Below is a small trained network, with its code and all its weights. Each question gives an input and a class and asks what happens when units are switched off, that is, made to give their printed mean instead of their output.

import numpy as np


def w(rows, s, z=0):
    codes = np.array(rows[::2]) - 128.0
    scale = np.full(codes.shape[1], s)
    scale[-1] = z or s
    return codes * scale


def f(y):
    return np.maximum(y, 0)


def log_softmax(a):
    a = a - a.max(-1, keepdims=True)
    return a - np.log(np.exp(a).sum(-1, keepdims=True))


def net(x, mask):
    res = np.array(x, float).reshape(1, 4) / 4 @ E
    y = f(res @ A[0][:, :-1].T + A[0][:, -1])
    res = res + np.where(mask, y, B[0][:, -1]) @ B[0][:, :-1]
    return log_softmax(res[-1] @ U[:, :-1].T + U[:, -1])


A, B = {}, {}
E = w([
[90,78,65,130,75,161],'x0',
[185,20,169,254,79,79],'x1',
[126,209,26,204,60,118],'x2',
[109,154,109,127,97,112],'x3',
],0.0061)
A[0] = w([
[233,233,1,217,79,175,43],'N0',
[162,169,177,137,140,104,106],'N1',
[153,94,81,101,123,74,2],'N2',
[103,196,61,70,177,219,143],'N3',
[223,94,112,215,95,80,85],'N4',
[172,69,130,237,93,86,87],'N5',
],0.0075,0.0033)
B[0] = w([
[149,132,123,70,196,255,226],'N0',
[127,151,78,219,169,106,156],'N1',
[45,148,58,94,84,125,128],'N2',
[113,34,102,59,184,96,254],'N3',
[42,10,144,67,201,156,209],'N4',
[95,47,99,86,154,103,219],'N5',
],0.0095,0.0057)
U = w([
[204,103,106,158,194,92,253],'0',
[121,136,76,200,226,58,253],'1',
[157,130,226,141,195,224,115],'2',
[83,106,129,122,198,57,22],'3',
[173,203,168,255,46,121,65],'4',
],0.0063,0.0035)

Each question gives the input, the list of numbers given to net, and the class t.
The units are the neurons (one row each of A and B). Each row of codes is followed by its name. A weight is (code - 128) times the scale printed after its matrix; where a second scale follows, it is the last column's (A, B and U).
mask holds one flag per neuron, in row order. A switched-off neuron (its flag False) gives its mean, the last column of its row in B, instead of its output. The means were averaged over made-up inputs and are rounded, as every weight is.
A unit's drop is (log p(t) with every unit on - log p(t) with that unit switched off) / (log p(t) with every unit on - log p(t) with every unit switched off).
The circuit of an input: a set's keep is (log p(t) with only the set's units on - log p(t) with every unit switched off) / (log p(t) with every unit on - log p(t) with every unit switched off). Starting from all 6 units, units are removed one at a time, each time the one whose removal leaves the highest keep (on an exact tie, the one counted first), for as long as the keep stays at least 0.8.
units of the circuit, in order: the units of the circuit, biggest drop first
k most important neurons: the k neurons with the biggest drops, biggest first
drop when u is switched off: that unit's drop, to one decimal
input [-2,8,0,4], class 3: units of the circuit, in order => (N4, N5)
input [7,-8,8,-4], class 2: units of the circuit, in order => (N0)
input [-1,8,8,-6], class 2: 3 most important neurons => (N0, N4, N3)
input [-2,1,6,-4], class 2: units of the circuit, in order => (N0, N3)
input [-1,5,5,-1], class 2: 2 most important neurons => (N0, N3)
input [5,-5,8,4], class 2: drop when N5 is switched off => 0.1
input [3,7,7,-4], class 2: drop when N4 is switched off => 0.2
input [2,8,7,-7], class 3: drop when N5 is switched off => 0.8
input [4,-2,8,4], class 2: drop when N1 is switched off => 0.0
input [2,-8,8,0], class 2: 3 most important neurons => (N0, N5, N1)
